Below is a small trained network, with its code and all its weights. Each question gives an input and a target symbol and asks what happens when units are switched off, that is, made to give their printed mean instead of their output.

import numpy as np


def w(rows, s, z=0):
    codes = np.array(rows[::2]) - 128.0
    scale = np.full(codes.shape[1], s)
    scale[-1] = z or s
    return codes * scale


def f(y):
    return np.maximum(y, 0)


def softmax(a):
    e = np.exp(a - a.max(-1, keepdims=True))
    return e / e.sum(-1, keepdims=True)


def log_softmax(a):
    a = a - a.max(-1, keepdims=True)
    return a - np.log(np.exp(a).sum(-1, keepdims=True))


def net(x, mask):
    ids = ['βγδεζηθμπστφψ'.index(c) for c in x.split()]
    T = len(ids)
    res = E[ids] + P[:T]
    u = 0
    for l in range(3):
        r = res
        for j in range(3):
            rows = slice(2 * j, 2 * j + 2)
            q, k, v = (r @ M[l][rows].T for M in (Q, K, V))
            z = softmax(np.where(np.tri(T) > 0, q @ k.T / 2**0.5, -1e9)) @ v
            o = O[l][rows]
            res = res + np.where(mask[u + j], z, o[:, -1]) @ o[:, :-1]
        u += 3
        y = f(res @ A[l][:, :-1].T + A[l][:, -1])
        res = res + np.where(mask[u : u + 4], y, B[l][:, -1]) @ B[l][:, :-1]
        u += 4
    return log_softmax(res[-1] @ U[:, :-1].T + U[:, -1])


Q, K, V, O, A, B = {}, {}, {}, {}, {}, {}
E = w([
[148,116,135,123,147,131,131],'β',
[136,161,62,122,160,162,112],'γ',
[90,100,179,68,152,237,91],'δ',
[148,112,138,121,184,190,73],'ε',
[151,107,163,154,217,148,62],'ζ',
[122,149,151,165,206,136,106],'η',
[64,166,113,180,163,144,194],'θ',
[235,2,115,23,42,32,160],'μ',
[120,120,22,87,44,208,178],'π',
[160,90,116,116,96,151,187],'σ',
[125,88,196,91,175,109,164],'τ',
[118,63,121,81,82,161,199],'φ',
[226,80,158,83,113,222,109],'ψ',
],0.008)
P = w([
[219,148,138,181,209,156,169],'0',
[38,43,164,63,112,168,245],'1',
[81,16,2,41,240,186,83],'2',
[94,188,100,83,5,48,28],'3',
[163,91,177,186,132,125,225],'4',
[62,89,85,16,132,177,205],'5',
[194,181,78,95,104,133,40],'6',
[101,158,181,97,41,47,155],'7',
[168,65,124,69,189,210,229],'8',
[191,181,16,95,57,113,21],'9',
[133,173,247,79,84,49,152],'10',
[196,154,92,137,189,215,216],'11',
[25,175,151,6,82,89,87],'12',
[182,154,133,158,105,123,144],'13',
],0.0061)
Q[0] = w([
[188,62,42,130,217,199,189],'L0H1',
[58,123,98,61,41,52,11],'L0H1',
[161,56,186,230,139,124,244],'L0H2',
[88,214,169,136,2,26,46],'L0H2',
[145,149,193,231,66,44,93],'L0H3',
[116,205,28,102,43,86,157],'L0H3',
],0.0066)
K[0] = w([
[234,206,79,203,139,129,81],'L0H1',
[83,182,254,100,104,110,219],'L0H1',
[132,35,42,125,212,185,54],'L0H2',
[54,31,180,74,151,59,247],'L0H2',
[51,46,156,117,207,161,183],'L0H3',
[121,165,120,166,45,38,205],'L0H3',
],0.0073)
V[0] = w([
[180,133,2,129,71,182,149],'L0H1',
[132,93,231,92,163,157,68],'L0H1',
[211,123,53,181,137,99,112],'L0H2',
[214,108,76,128,166,166,27],'L0H2',
[120,73,112,127,164,134,113],'L0H3',
[223,74,230,113,191,196,62],'L0H3',
],0.0081)
O[0] = w([
[25,101,255,92,110,129,104,185],'L0H1',
[167,189,34,146,93,112,205,214],'L0H1',
[52,89,123,123,38,76,46,40],'L0H2',
[72,157,65,42,18,49,124,179],'L0H2',
[175,146,148,162,121,163,176,172],'L0H3',
[87,179,7,167,49,85,191,252],'L0H3',
],0.0067,0.0029)
A[0] = w([
[81,71,220,27,193,119,105,148],'L0N1',
[62,242,76,28,155,225,182,149],'L0N2',
[101,209,42,192,2,242,181,255],'L0N3',
[222,9,118,55,144,24,150,126],'L0N4',
],0.0048,0.0052)
B[0] = w([
[127,81,128,93,148,174,69,153],'L0N1',
[66,102,7,182,255,62,127,214],'L0N2',
[119,101,133,79,230,19,141,254],'L0N3',
[220,225,80,38,9,182,175,136],'L0N4',
],0.0055,0.0098)
Q[1] = w([
[148,155,164,195,217,148,127],'L1H1',
[47,103,191,177,106,120,220],'L1H1',
[126,49,150,2,186,112,170],'L1H2',
[94,68,101,8,165,82,187],'L1H2',
[227,198,199,208,116,148,151],'L1H3',
[174,157,58,86,174,98,89],'L1H3',
],0.007)
K[1] = w([
[71,123,185,186,139,157,199],'L1H1',
[64,78,20,76,194,103,90],'L1H1',
[254,170,76,60,36,152,73],'L1H2',
[203,186,104,98,55,195,77],'L1H2',
[46,44,96,168,108,154,211],'L1H3',
[152,222,233,157,150,72,175],'L1H3',
],0.0067)
V[1] = w([
[52,180,115,204,181,68,191],'L1H1',
[121,196,110,178,178,152,32],'L1H1',
[200,89,135,31,66,130,154],'L1H2',
[82,77,120,142,198,179,85],'L1H2',
[88,162,112,195,111,103,133],'L1H3',
[159,229,39,118,113,129,2],'L1H3',
],0.0064)
O[1] = w([
[154,159,133,114,131,239,24,253],'L1H1',
[160,128,127,3,177,55,85,91],'L1H1',
[93,130,110,208,91,151,173,167],'L1H2',
[118,196,133,78,165,133,152,119],'L1H2',
[169,98,145,79,136,176,91,129],'L1H3',
[94,151,145,3,169,28,121,124],'L1H3',
],0.0059,0.0067)
A[1] = w([
[120,40,137,163,126,251,146,253],'L1N1',
[214,218,87,77,170,99,161,104],'L1N2',
[65,254,169,183,214,58,88,87],'L1N3',
[56,199,174,145,138,142,56,246],'L1N4',
],0.005,0.0032)
B[1] = w([
[113,171,116,212,58,218,97,255],'L1N1',
[201,129,178,113,136,103,186,231],'L1N2',
[111,169,150,171,148,63,4,200],'L1N3',
[182,125,176,190,55,49,6,221],'L1N4',
],0.0044,0.004)
Q[2] = w([
[160,254,192,155,203,80,62],'L2H1',
[148,153,200,189,67,93,135],'L2H1',
[238,71,199,119,122,69,144],'L2H2',
[238,88,165,128,129,154,145],'L2H2',
[185,155,202,216,107,40,193],'L2H3',
[142,149,96,230,117,76,92],'L2H3',
],0.0069)
K[2] = w([
[27,188,209,162,79,66,254],'L2H1',
[69,24,40,114,138,190,75],'L2H1',
[37,57,87,76,119,187,160],'L2H2',
[113,74,101,144,176,203,167],'L2H2',
[17,172,65,113,171,142,208],'L2H3',
[84,191,175,181,156,92,161],'L2H3',
],0.0054)
V[2] = w([
[88,203,155,233,180,75,56],'L2H1',
[254,79,58,57,47,224,220],'L2H1',
[202,176,173,168,105,26,158],'L2H2',
[51,97,141,103,148,104,176],'L2H2',
[79,100,72,119,162,194,136],'L2H3',
[183,179,173,219,126,16,138],'L2H3',
],0.006)
O[2] = w([
[230,127,25,33,65,160,86,231],'L2H1',
[37,72,185,233,133,53,164,25],'L2H1',
[240,59,136,173,104,128,122,38],'L2H2',
[101,201,160,161,162,178,97,97],'L2H2',
[83,176,147,55,118,157,131,252],'L2H3',
[241,1,89,147,45,127,97,46],'L2H3',
],0.0069,0.0033)
A[2] = w([
[26,153,123,1,162,39,20,39],'L2N1',
[176,153,246,127,199,186,177,99],'L2N2',
[51,57,165,214,85,108,175,2],'L2N3',
[71,159,96,72,80,21,158,21],'L2N4',
],0.006,0.0019)
B[2] = w([
[150,135,254,108,54,58,209,254],'L2N1',
[169,72,81,193,155,161,45,142],'L2N2',
[210,126,123,106,93,206,197,146],'L2N3',
[68,90,18,177,56,72,104,158],'L2N4',
],0.0058,0.009)
U = w([
[163,93,103,98,99,66,119,67],'β',
[114,161,140,201,169,172,147,148],'γ',
[105,136,127,192,87,152,108,180],'δ',
[174,176,94,108,136,253,31,154],'ε',
[162,115,144,134,108,123,148,4],'ζ',
[142,246,105,81,243,108,245,130],'η',
[171,93,132,191,217,121,153,130],'θ',
[169,138,136,104,45,60,167,63],'μ',
[44,157,242,113,82,143,59,81],'π',
[148,100,237,56,3,65,82,163],'σ',
[54,117,92,175,63,24,59,190],'τ',
[205,93,126,91,127,106,115,101],'φ',
[135,87,147,129,144,103,103,97],'ψ',
],0.0058,0.0041)

Each question gives the input, a string of symbols that net reads in full, and the target symbol t.
The units are the heads (2 rows each of Q, K, V and O) and the neurons (one row each of A and B). Each row of codes is followed by its name. A weight is (code - 128) times the scale printed after its matrix; where a second scale follows, it is the last column's (O, A, B and U).
mask holds one flag per unit, layer by layer, with each layer's heads first. A switched-off unit (its flag False) gives its mean, the last column of its rows in O or B, instead of its output. The means were averaged over made-up inputs and are rounded, as every weight is.
A unit's drop is (log p(t) with every unit on - log p(t) with that unit switched off) / (log p(t) with every unit on - log p(t) with every unit switched off).
The circuit of an input: a set's keep is (log p(t) with only the set's units on - log p(t) with every unit switched off) / (log p(t) with every unit on - log p(t) with every unit switched off). Starting from the 12 units with the biggest drops (on a tie, the unit counted first), units are removed one at a time, each time the one whose removal leaves the highest keep (on an exact tie, the one counted first), for as long as the keep stays at least 0.8.
circuit, biggest first: the units of the circuit, biggest drop first
unit that matters most: the unit with the biggest drop
top k neurons: the k neurons with the biggest drops, biggest first
which heads matter: for each layer, one digit per head in row order, 1 if its drop is at least 0.15 and else 0, layers parted by /
input θ γ π π, target σ: circuit, biggest first -> (L2N1 L0H1 L0H3)
input ψ σ δ σ θ θ δ η, target ε: top neuron -> (L0N3)
input θ ε δ δ γ τ γ η τ, target σ: circuit, biggest first -> (L0H2 L0H1 L2N1)
input π γ ψ, target π: circuit, biggest first -> (L0H1 L2H2 L2H3)
input ψ δ τ ψ β φ, target τ: circuit, biggest first -> (L2N4 L0H2 L0H3)
input θ π θ γ γ τ, target σ: circuit, biggest first -> (L2N1 L0H1 L0H2 L1H2)
input ψ ψ δ, target τ: circuit, biggest first -> (L0H2 L0H3 L2N4)
input θ δ δ η δ δ σ δ γ π, target η: which heads matter -> 010 / 000 / 000
input β δ φ θ ψ θ θ π, target ε: which heads matter -> 011 / 000 / 000
input θ δ π δ θ θ γ ψ π ψ β γ, target τ: top 3 neurons -> (L0N2 L2N4 L0N3)
input π θ δ δ ψ δ δ δ, target η: which heads matter -> 110 / 000 / 000
input δ π θ θ θ ψ, target ε: which heads matter -> 000 / 000 / 000
input π θ π π β, target π: circuit, biggest first -> (L0H1 L2H2 L0H3)
input η θ δ δ, target ε: unit that matters most -> L0H2
input π δ θ φ η, target ε: which heads matter -> 100 / 001 / 100
input π ε π δ δ ε δ δ ζ π δ σ φ, target η: which heads matter -> 110 / 000 / 000
input ψ δ γ δ θ, target σ: top 2 neurons -> (L2N1 L0N2)
input η δ θ δ δ, target ε: which heads matter -> 000 / 100 / 000
input δ δ π π θ, target π: which heads matter -> 100 / 000 / 000
input γ δ γ, target σ: unit that matters most -> L2N1
input δ θ δ γ, target ε: top 2 neurons -> (L0N3 L2N2)
input ζ σ π φ θ δ ψ δ γ, target τ: which heads matter -> 010 / 000 / 000
input φ σ ψ τ β ζ γ δ ε ψ η η, target τ: which heads matter -> 010 / 000 / 000
input γ δ π θ δ γ, target ε: top 2 neurons -> (L0N3 L1N3)
input ε δ π ε φ γ θ ζ φ, target ε: top 2 neurons -> (L0N3 L2N1)
input δ π δ τ θ ζ γ θ γ γ θ γ θ, target ε: which heads matter -> 010 / 000 / 100
input δ η γ δ δ γ θ γ γ γ δ ζ, target σ: which heads matter -> 110 / 000 / 000
